Here is a tiny trained network, its code and every weight. The questions are about switching its units off for an input and a class, where a switched-off unit gives its printed mean instead of its output.

import numpy as np


def w(rows, s, z=0):
    codes = np.array(rows[::2]) - 128.0
    scale = np.full(codes.shape[1], s)
    scale[-1] = z or s
    return codes * scale


def f(y):
    return y / 2 * (1 + np.tanh(0.7978845608 * (y + 0.044715 * y**3)))


def log_softmax(a):
    a = a - a.max(-1, keepdims=True)
    return a - np.log(np.exp(a).sum(-1, keepdims=True))


def net(x, mask):
    res = np.array(x, float).reshape(1, 3) / 4 @ E
    y = f(res @ A[0][:, :-1].T + A[0][:, -1])
    res = res + np.where(mask, y, B[0][:, -1]) @ B[0][:, :-1]
    return log_softmax(res[-1] @ U[:, :-1].T + U[:, -1])


A, B = {}, {}
E = w([
[216,190,91,112,218,136],'x0',
[108,160,111,85,177,9],'x1',
[203,3,101,107,129,62],'x2',
],0.006)
A[0] = w([
[124,132,126,131,129,128,254],'neuron 0',
[138,146,119,118,152,138,155],'neuron 1',
[144,121,117,128,147,88,153],'neuron 2',
[158,136,126,121,140,195,131],'neuron 3',
[126,126,128,128,133,131,35],'neuron 4',
[176,69,141,132,101,122,109],'neuron 5',
[131,127,126,128,124,139,155],'neuron 6',
[142,108,127,134,107,196,163],'neuron 7',
[129,130,127,128,131,119,159],'neuron 8',
[139,116,125,133,114,169,166],'neuron 9',
[138,125,123,132,140,104,182],'neuron 10',
[62,105,130,124,75,97,144],'neuron 11',
[128,129,130,130,126,123,58],'neuron 12',
[130,137,128,127,141,129,141],'neuron 13',
[96,201,141,128,182,115,131],'neuron 14',
[128,129,132,132,129,127,92],'neuron 15',
[115,117,139,135,112,140,126],'neuron 16',
[129,124,129,130,127,136,202],'neuron 17',
[43,154,146,136,58,254,152],'neuron 18',
[132,153,128,130,153,123,136],'neuron 19',
[159,116,112,122,158,52,148],'neuron 20',
[133,126,129,133,131,120,129],'neuron 21',
[135,123,126,129,118,161,174],'neuron 22',
[134,137,129,122,136,138,91],'neuron 23',
[110,117,131,119,101,100,116],'neuron 24',
[108,147,114,127,147,103,158],'neuron 25',
[138,124,127,122,136,92,134],'neuron 26',
[149,123,119,126,145,78,169],'neuron 27',
[112,109,145,121,101,110,110],'neuron 28',
],0.017,0.0039)
B[0] = w([
[96,110,139,138,248,66,157],'neuron 0',
[122,123,115,134,154,73,149],'neuron 1',
[128,137,130,106,158,165,156],'neuron 2',
[134,125,177,172,88,96,167],'neuron 3',
[149,137,123,122,60,161,117],'neuron 4',
[96,141,75,95,178,146,163],'neuron 5',
[125,128,138,132,147,110,134],'neuron 6',
[158,136,193,132,158,92,171],'neuron 7',
[121,124,130,127,160,124,135],'neuron 8',
[145,137,164,131,165,89,152],'neuron 9',
[103,121,132,121,215,117,148],'neuron 10',
[127,122,140,242,149,61,178],'neuron 11',
[146,136,123,126,73,160,119],'neuron 12',
[125,125,121,122,144,107,135],'neuron 13',
[117,114,63,75,173,128,188],'neuron 14',
[141,132,124,125,91,147,123],'neuron 15',
[150,147,121,134,123,103,136],'neuron 16',
[106,121,136,137,212,77,143],'neuron 17',
[176,141,255,104,150,191,246],'neuron 18',
[131,128,106,108,135,103,146],'neuron 19',
[116,134,139,99,168,216,188],'neuron 20',
[124,130,126,124,132,135,129],'neuron 21',
[122,122,160,139,176,88,148],'neuron 22',
[140,131,120,133,76,137,127],'neuron 23',
[128,127,127,184,99,140,140],'neuron 24',
[155,135,142,102,171,123,148],'neuron 25',
[124,128,129,126,126,180,145],'neuron 26',
[110,127,134,111,199,162,166],'neuron 27',
[131,134,111,180,91,130,140],'neuron 28',
],0.029,0.012)
U = w([
[95,115,51,143,126,150,64],'0',
[128,123,97,159,100,59,166],'1',
[142,137,107,109,57,131,23],'2',
[152,141,109,102,17,160,49],'3',
[144,133,103,104,54,163,8],'4',
[151,143,246,138,140,142,184],'5',
[117,134,50,2,155,152,182],'6',
],0.0091,0.0016)

Each question gives the input, the list of numbers given to net, and the class t.
The units are the neurons (one row each of A and B). Each row of codes is followed by its name. A weight is (code - 128) times the scale printed after its matrix; where a second scale follows, it is the last column's (A, B and U).
mask holds one flag per neuron, in row order. A switched-off neuron (its flag False) gives its mean, the last column of its row in B, instead of its output. The means were averaged over made-up inputs and are rounded, as every weight is.
A unit's drop is (log p(t) with every unit on - log p(t) with that unit switched off) / (log p(t) with every unit on - log p(t) with every unit switched off).
The circuit of an input: a set's keep is (log p(t) with only the set's units on - log p(t) with every unit switched off) / (log p(t) with every unit on - log p(t) with every unit switched off). Starting from the 12 units with the biggest drops (on a tie, the unit counted first), units are removed one at a time, each time the one whose removal leaves the highest keep (on an exact tie, the one counted first), for as long as the keep stays at least 0.8.
circuit, biggest first: the units of the circuit, biggest drop first
top k neurons: the k neurons with the biggest drops, biggest first
drop when u is switched off: that unit's drop, to one decimal
input [2,3,-8], class 6: circuit, biggest first -> [neuron 14]
input [-4,-6,8], class 1: top 3 neurons -> [neuron 18; neuron 5; neuron 20]
input [-7,3,1], class 1: circuit, biggest first -> [neuron 18; neuron 11]
input [-5,8,6], class 0: top 2 neurons -> [neuron 18; neuron 11]
input [-6,6,-3], class 1: circuit, biggest first -> [neuron 18; neuron 11; neuron 20]
input [-7,1,5], class 1: top 2 neurons -> [neuron 18; neuron 11]
input [6,0,-8], class 6: top 2 neurons -> [neuron 14; neuron 11]
input [-4,8,-4], class 0: top 2 neurons -> [neuron 18; neuron 11]
input [8,-2,0], class 1: top 2 neurons -> [neuron 18; neuron 3]
input [-7,3,6], class 0: drop when neuron 18 is switched off -> 0.5
input [-1,2,4], class 6: drop when neuron 18 is switched off -> 0.4
input [-4,4,3], class 0: drop when neuron 18 is switched off -> 0.8
